Input:
array([[ 0.342, -0.716,  0.928,  0.221,  1.455,  0.295,  1.554,  0.779,
         0.842],
       [-2.192, -0.089,  1.948,  1.858,  0.089,  0.722, -0.374,  1.152,
         0.945],
       [ 0.617,  0.607,  2.148,  0.960,  1.313,  0.597,  1.863,  0.106,
         0.789],
       [-0.421,  0.990,  0.658,  0.592, -0.051,  1.657,  1.263,  0.622,
        -0.056],
       [ 0.702, -0.253,  0.248,  0.252,  0.397, -0.475,  0.847,  1.834,
        -1.002],
       [ 0.726,  1.367,  1.581,  0.905,  1.460,  0.445,  1.515,  0.797,
         0.336],
       [-0.798,  0.635,  1.422,  1.398, -1.244, -0.681,  0.598,  1.208,
         1.900],
       [ 1.026, -1.298,  1.571,  0.692, -0.924,  0.798,  1.459, -1.239,
        -0.530],
       [ 1.026,  0.699,  1.525,  0.871,  0.509, -0.052,  1.490,  1.267,
        -1.368],
       [ 0.885,  0.475,  1.928,  1.273,  0.260, -0.160,  1.999, -0.503,
         0.833]])
Output: -2.192

Input:
array([[-0.8, -0.8, -1.5, -0.7,  1.4,  1.2,  2.0,  0.9,  1.3, -0.3,  0.8,
         2.2, -1.4, -1.5,  0.4],
       [ 1.2,  0.1, -0.9,  1.3,  0.4, -2.3,  0.0,  0.2, -0.2, -0.5,  1.5,
        -2.4,  2.2,  0.5,  0.9],
       [ 1.2,  0.0, -0.9,  0.0,  1.5, -2.7,  0.8,  0.1,  0.4,  0.8,  1.2,
        -1.7,  2.5, -0.5,  0.6],
       [ 1.2,  0.1, -0.9,  0.7,  1.0, -2.7,  0.3,  0.1,  0.1,  0.2,  1.4,
        -2.1,  2.5,  0.0,  0.8],
       [-0.4, -0.7, -1.4, -1.1,  1.8,  0.7,  2.2,  1.2,  1.4,  0.4,  0.8,
         1.8, -1.0, -1.8,  0.3],
       [ 0.9, -0.2, -1.0, -1.0,  2.2, -2.1,  1.7,  0.6,  1.0,  1.7,  0.9,
        -0.5,  1.7, -1.4,  0.3],
       [ 0.0, -0.7, -1.3, -1.4,  2.1,  0.0,  2.4,  1.2,  1.4,  1.1,  0.8,
         1.4, -0.4, -2.0,  0.2],
       [ 0.4, -0.5, -1.2, -1.5,  2.2, -0.7,  2.3,  1.1,  1.3,  1.5,  0.8,
         0.8,  0.3, -1.9,  0.2],
       [ 1.2,  0.2, -0.9,  1.8, -0.2, -1.7, -0.2,  0.5, -0.4, -1.0,  1.5,
        -2.6,  1.7,  0.8,  1.1],
       [ 1.1, -0.1, -0.9, -0.6,  2.0, -2.5,  1.2,  0.4,  0.7,  1.3,  1.1,
        -1.1,  2.2, -1.0,  0.4],
       [ 1.2,  0.2, -0.9,  2.1, -0.8, -1.0, -0.3,  0.9, -0.5, -1.4,  1.6,
        -2.6,  1.1,  1.0,  1.2],
       [ 0.7, -0.4, -1.1, -1.3,  2.3, -1.5,  2.0,  0.9,  1.1,  1.7,  0.9,
         0.2,  1.1, -1.7,  0.2]])
Output: 1.2

Input:
array([[  59.0, -114.6, -138.7,  182.9,  -96.4, -119.9],
       [  14.2, -132.8, -172.1,  167.7,  -46.7, -121.4],
       [  39.3, -108.8, -135.0,  186.6,  -73.1, -138.4],
       [  77.8, -139.6, -183.6,  169.9,  -94.3,  -80.5],
       [  34.7, -145.7, -199.1,  163.1,  -48.2,  -89.5],
       [  11.9, -126.9, -173.1,  172.9,  -26.6, -130.7],
       [  12.2, -115.1, -144.6,  178.9,  -48.5, -141.6],
       [  76.6, -141.1, -199.2,  172.4,  -56.2,  -80.6],
       [  38.8, -133.6, -189.9,  173.9,  -28.6, -107.5],
       [  28.3, -114.5, -151.8,  183.4,  -41.4, -135.6],
       [  81.3, -118.2, -152.6,  185.3,  -93.5, -100.2]])
Output: 14.2

Input:
array([[  5.8,  -0.1,  21.1,   2.3,  15.0, -18.6],
       [ -4.2,   7.2,  -6.7,  -0.5,  11.3,  -9.0],
       [  2.3,   5.6,  -9.4,   0.4,   9.7,   3.2],
       [  3.6,  -1.2,   8.2,   1.2,  -1.5,   1.9],
       [  1.1,  -0.9,   1.2,   2.0,  -8.1,  11.9],
       [  0.9,   1.6,   0.6,   3.2,   0.7,   1.6],
       [  7.8,  -4.1,  16.4,   3.7,  -0.1,   2.3],
       [  1.4,   5.0,  -1.7,   1.5,  10.5,  -6.6],
       [  2.3,   1.2,  -5.7,   3.1,  -3.7,   8.3],
       [  0.2,   3.9,   8.8,   0.9,  12.1, -12.4],
       [ 11.0,   4.3,   0.5,   2.4,  13.6,  -1.1]])
Output: -4.2

Input:
array([[ 100.80,   92.15,  -27.55,   57.60,  -29.47,  -56.60,  -23.30,
         261.69,  -15.36, -119.35,  -11.18,  -31.80],
       [ -62.99,  -99.61,  -77.80, -140.60, -136.45,  -26.60,   83.68,
         -49.04,   49.03,   84.26, -230.85,   89.26],
       [  54.06,   68.58,    2.62,  -55.25,   92.20,   35.84,   63.94,
         -15.10,   63.81, -132.95, -184.52,  106.15],
       [ 148.63,  -19.98,  -21.67,    0.63,   12.16,    1.94,   -0.66,
          45.75,   13.39, -124.33, -102.94,  125.91],
       [ -78.59,  -19.23,  -12.87,  -68.13,  -72.86,  -47.66,  191.79,
         133.63,   91.27, -174.70, -201.23,  132.35],
       [ 123.72,  180.03,  160.43,   54.60,  241.81,  239.65, -209.01,
         -59.12,  -76.34, -117.32,  162.80,  194.33],
       [ 139.35,   85.94,  -75.74,  -48.21,   27.09,  -46.43,   73.05,
          42.44,   23.38,  -98.10,  -81.09,   52.38]])
Output: -62.99

Input:
array([[  40.26,   56.28,    8.16,   67.46,   72.19,   31.61,   44.80,
         -21.88,  -13.23,   -5.23,   30.69,   45.56,   14.53,   65.56,
          29.19],
       [ -40.26,  -37.07, -141.85,  -56.85,   27.92,   64.91,   -2.39,
         -21.88,   46.93,  -39.56,   30.69,   45.56,   14.53,  100.92,
          50.66],
       [ -13.42,    9.61,  -21.84,  -56.85,   27.92,   64.91,   -2.39,
         -21.88,  -13.23,  -39.56,   30.69,   14.50,   14.53,  100.92,
          72.13],
       [ -93.94, -177.09, -111.85, -243.31, -149.15,  198.14, -191.14,
         290.89,  227.41, -176.89,  184.21,   -6.21,  170.09,  207.00,
          57.82],
       [ -93.94, -177.09,  -81.85, -243.31, -149.15,  198.14, -143.95,
         290.89,  287.57, -142.56,  184.21,   -6.21,  170.09,  207.00,
          43.50],
       [  13.42,    9.61,   38.17,   67.46,   27.92,   31.61,   44.80,
         -21.88,   46.93,   -5.23,   30.69,   35.20,   14.53,   65.56,
          43.50],
       [ -93.94, -177.09, -111.85, -243.31, -149.15,  164.84, -191.14,
         290.89,  227.41, -142.56,  222.59,   24.85,  170.09,  207.00,
          22.04],
       [ -93.94, -177.09, -111.85, -243.31, -104.88,  164.84, -191.14,
         290.89,  227.41, -142.56,  184.21,    4.15,  170.09,  207.00,
          50.66]])
Output: -40.26
---
452,89,-534,-469
-254,-565,-301,623
-401,-580,-69,557
-> -401

4,3,4,2,7,6,7 -> 2

943,215,119,971,611,542,995 -> 971

316,-676,400,-46,-480,219,526 -> -46

515,723,824,886,466,247 -> 824

-33,11,27,10,-10
-22,10,25,-12,0
-> 10

-15,-27,-12,42,-40,-8,-20 -> 42

6666,5365,4655,7545,4884,4834
5717,8530,5749,4950,7977,8850
7271,3030,7220,8054,6304,5194
-> 7220
---
[[-59, 58, 10, -48, -4],
 [43, 7, 50, -9, 4],
 [-36, -19, -51, -4, 42]] → -51

[[55, -47, -3, 34, -29, -10, -24],
 [9, 5, -6, 6, 0, -5, -12],
 [5, 10, -4, 2, 4, -4, -12]] → 4

[[-14, 0, 0, 32, 4, 1],
 [-21, -16, -15, 42, -1, -10],
 [25, 59, 62, -24, 27, 44]] → -24

[[5, 10, -42, 51, 10],
 [-10, 1, 53, -58, 0],
 [6, -16, -57, -27, -8]] → -57

[[31, 19, 26, 38, 31],
 [9, 59, 23, 11, 28],
 [26, 52, 1, 20, 0]] → 1

[[-56, -38, -62, -45, 30, -23, -3],
 [58, 5, 11, 23, 30, -16, -9],
 [-6, 64, 33, -17, -61, 73, -26]] → -61
---
array([[ 52, -13,  38,   3],
       [ 49, -41,  24, -19],
       [-47,  53,  -1, -12]]) | -1

array([[ 47, -35, -42,  13, -43, -39, -27],
       [  0,  75,  14,  -1,  31,  29,  16],
       [ 40,  11, -26,  16, -23, -15, -18]]) | -15

array([[ 37, -29,  -1,  -5],
       [-36,  12,  24,  13],
       [-19, -52,  54,  22]]) | 54

array([[  3,  -6,  15,  -4,   1,   0,  -6],
       [  5,  -8,  19,  -5,   2,  -1,  -1],
       [ 57, -15,  23,  -4,  -3,   1,   0]]) | 1

array([[-20,  -4, -35, -21, -33, -47],
       [  6, -68,   5,   4, -13,   4],
       [-34,  44, -23, -14, -13, -31]]) | -13

array([[ -5,  25,  75,   1,  16],
       [ 31, -24, -46, -11, -31],
       [ 33, -20, -25,  65,  12]]) | 65

array([[ 54,  14,  52,  55, -19,  16,  35],
       [ 37,  32,  36,  39, -10,  38,  39],
       [ 57,  20,  54,  57, -23,  21,  39]]) | 21

array([[-28,  73,  19, -44, -13, -13],
       [-49, -26, -66, -22,  37, -19],
       [-37, -26,  18, -34,  44,  75]]) | 44
